Below is a small trained network, with its code and all its weights. Each question gives an input and a target symbol and asks what happens when units are switched off, that is, made to give their printed mean instead of their output.

import numpy as np


def w(rows, s, z=0):
    codes = np.array(rows[::2]) - 128.0
    scale = np.full(codes.shape[1], s)
    scale[-1] = z or s
    return codes * scale


def f(y):
    return y / 2 * (1 + np.tanh(0.7978845608 * (y + 0.044715 * y**3)))


def softmax(a):
    e = np.exp(a - a.max(-1, keepdims=True))
    return e / e.sum(-1, keepdims=True)


def log_softmax(a):
    a = a - a.max(-1, keepdims=True)
    return a - np.log(np.exp(a).sum(-1, keepdims=True))


def net(x, mask):
    ids = ['αδεθπσω'.index(c) for c in x.split()]
    T = len(ids)
    res = E[ids] + P[:T]
    r = res
    for j in range(2):
        rows = slice(4 * j, 4 * j + 4)
        q, k, v = (r @ M[0][rows].T for M in (Q, K, V))
        z = softmax(np.where(np.tri(T) > 0, q @ k.T / 4**0.5, -1e9)) @ v
        o = O[0][rows]
        res = res + np.where(mask[j], z, o[:, -1]) @ o[:, :-1]
    y = f(res @ A[0][:, :-1].T + A[0][:, -1])
    res = res + np.where(mask[2:10], y, B[0][:, -1]) @ B[0][:, :-1]
    return log_softmax(res[-1] @ U[:, :-1].T + U[:, -1])


Q, K, V, O, A, B = {}, {}, {}, {}, {}, {}
E = w([
[44,204,169,129,67],'α',
[140,142,117,103,193],'δ',
[151,93,74,61,133],'ε',
[163,49,106,186,141],'θ',
[4,138,146,108,248],'π',
[165,160,202,96,173],'σ',
[177,121,213,76,87],'ω',
],0.019)
P = w([
[76,255,97,142,66],'0',
[106,201,92,133,80],'1',
[117,159,96,120,94],'2',
[123,131,94,114,108],'3',
[135,108,91,107,120],'4',
[145,86,90,102,130],'5',
[148,76,92,100,135],'6',
[147,63,92,98,148],'7',
],0.0081)
Q[0] = w([
[148,78,145,112,183],'h0',
[177,161,47,153,195],'h0',
[133,170,157,157,102],'h0',
[104,81,111,245,88],'h0',
[125,154,77,179,112],'h1',
[161,110,188,252,123],'h1',
[51,86,188,102,159],'h1',
[120,108,133,145,74],'h1',
],0.02)
K[0] = w([
[135,88,101,75,127],'h0',
[152,127,105,148,200],'h0',
[121,190,129,136,104],'h0',
[105,157,5,152,87],'h0',
[108,106,139,200,142],'h1',
[133,109,238,123,143],'h1',
[85,131,114,30,129],'h1',
[114,124,122,153,80],'h1',
],0.021)
V[0] = w([
[108,98,159,246,151],'h0',
[54,97,23,130,82],'h0',
[197,157,74,169,139],'h0',
[185,232,114,164,252],'h0',
[92,40,55,83,137],'h1',
[144,141,222,102,210],'h1',
[130,133,60,26,59],'h1',
[56,117,60,133,103],'h1',
],0.013)
O[0] = w([
[143,57,139,161,181,40],'h0',
[162,247,171,185,119,1],'h0',
[56,148,114,175,182,94],'h0',
[23,16,131,181,65,206],'h0',
[121,129,153,238,80,184],'h1',
[30,97,111,104,100,140],'h1',
[207,148,100,149,51,251],'h1',
[149,183,172,145,140,139],'h1',
],0.011,0.0083)
A[0] = w([
[56,180,72,138,196,210],'n0',
[105,105,248,127,93,31],'n1',
[110,217,155,88,156,107],'n2',
[184,95,254,190,120,78],'n3',
[146,82,128,151,201,3],'n4',
[78,104,59,182,137,225],'n5',
[171,103,100,203,114,73],'n6',
[64,99,219,91,210,45],'n7',
],0.011,0.0034)
B[0] = w([
[203,73,159,148,155,183],'n0',
[132,140,101,113,165,166],'n1',
[73,89,158,171,157,168],'n2',
[65,52,75,88,142,210],'n3',
[133,189,180,42,174,140],'n4',
[166,137,250,137,181,255],'n5',
[110,190,120,115,136,239],'n6',
[120,196,17,158,75,229],'n7',
],0.014,0.013)
U = w([
[120,93,74,79,119,112],'α',
[181,60,158,127,84,181],'δ',
[181,124,65,165,156,127],'ε',
[170,155,138,2,99,3],'θ',
[240,133,96,104,78,168],'π',
[128,202,160,72,85,94],'σ',
[192,144,103,68,178,121],'ω',
],0.0076,0.0054)

Each question gives the input, a string of symbols that net reads in full, and the target symbol t.
The units are the heads (4 rows each of Q, K, V and O) and the neurons (one row each of A and B). Each row of codes is followed by its name. A weight is (code - 128) times the scale printed after its matrix; where a second scale follows, it is the last column's (O, A, B and U).
mask holds one flag per unit, heads first, then neurons. A switched-off unit (its flag False) gives its mean, the last column of its rows in O or B, instead of its output. The means were averaged over made-up inputs and are rounded, as every weight is.
A unit's drop is (log p(t) with every unit on - log p(t) with that unit switched off) / (log p(t) with every unit on - log p(t) with every unit switched off).
The circuit of an input: a set's keep is (log p(t) with only the set's units on - log p(t) with every unit switched off) / (log p(t) with every unit on - log p(t) with every unit switched off). Starting from all 10 units, units are removed one at a time, each time the one whose removal leaves the highest keep (on an exact tie, the one counted first), for as long as the keep stays at least 0.8.
circuit, biggest first: the units of the circuit, biggest drop first
most important unit: the unit with the biggest drop
k most important neurons: the k neurons with the biggest drops, biggest first
which heads matter: for each layer, one digit per head in row order, 1 if its drop is at least 0.15 and else 0, layers parted by /
drop when u is switched off: that unit's drop, to one decimal
input θ α ε, target ε: circuit, biggest first -> h0; n5; n2
input ε α δ, target σ: circuit, biggest first -> h0; h1; n6; n0
input σ δ α ε σ θ δ, target δ: circuit, biggest first -> h0; n7
input σ α δ π σ α π θ, target ω: circuit, biggest first -> h0; n4
input π π α ε δ ε σ, target α: which heads matter -> 01
input θ π δ σ θ ω, target θ: circuit, biggest first -> h0; h1
input π ω δ, target δ: circuit, biggest first -> n6; n7
input α θ σ σ σ σ ε π, target δ: which heads matter -> 10
input σ θ σ θ θ σ, target α: circuit, biggest first -> h1
input σ θ σ δ σ ε π, target δ: 3 most important neurons -> n7; n5; n3
input σ α ε, target δ: circuit, biggest first -> h0; n5
input δ α ε, target σ: 2 most important neurons -> n6; n0
input π π σ θ π, target ε: circuit, biggest first -> n7; h1; n0
input ε θ π ω π, target π: most important unit -> h1
input δ ω θ θ ε, target ε: 2 most important neurons -> n3; n5
input σ ε α α π ω σ, target π: drop when h0 is switched off -> 1.0
input α α ε, target σ: drop when n3 is switched off -> 0.0
input σ σ π ε σ σ, target δ: drop when n7 is switched off -> 0.3
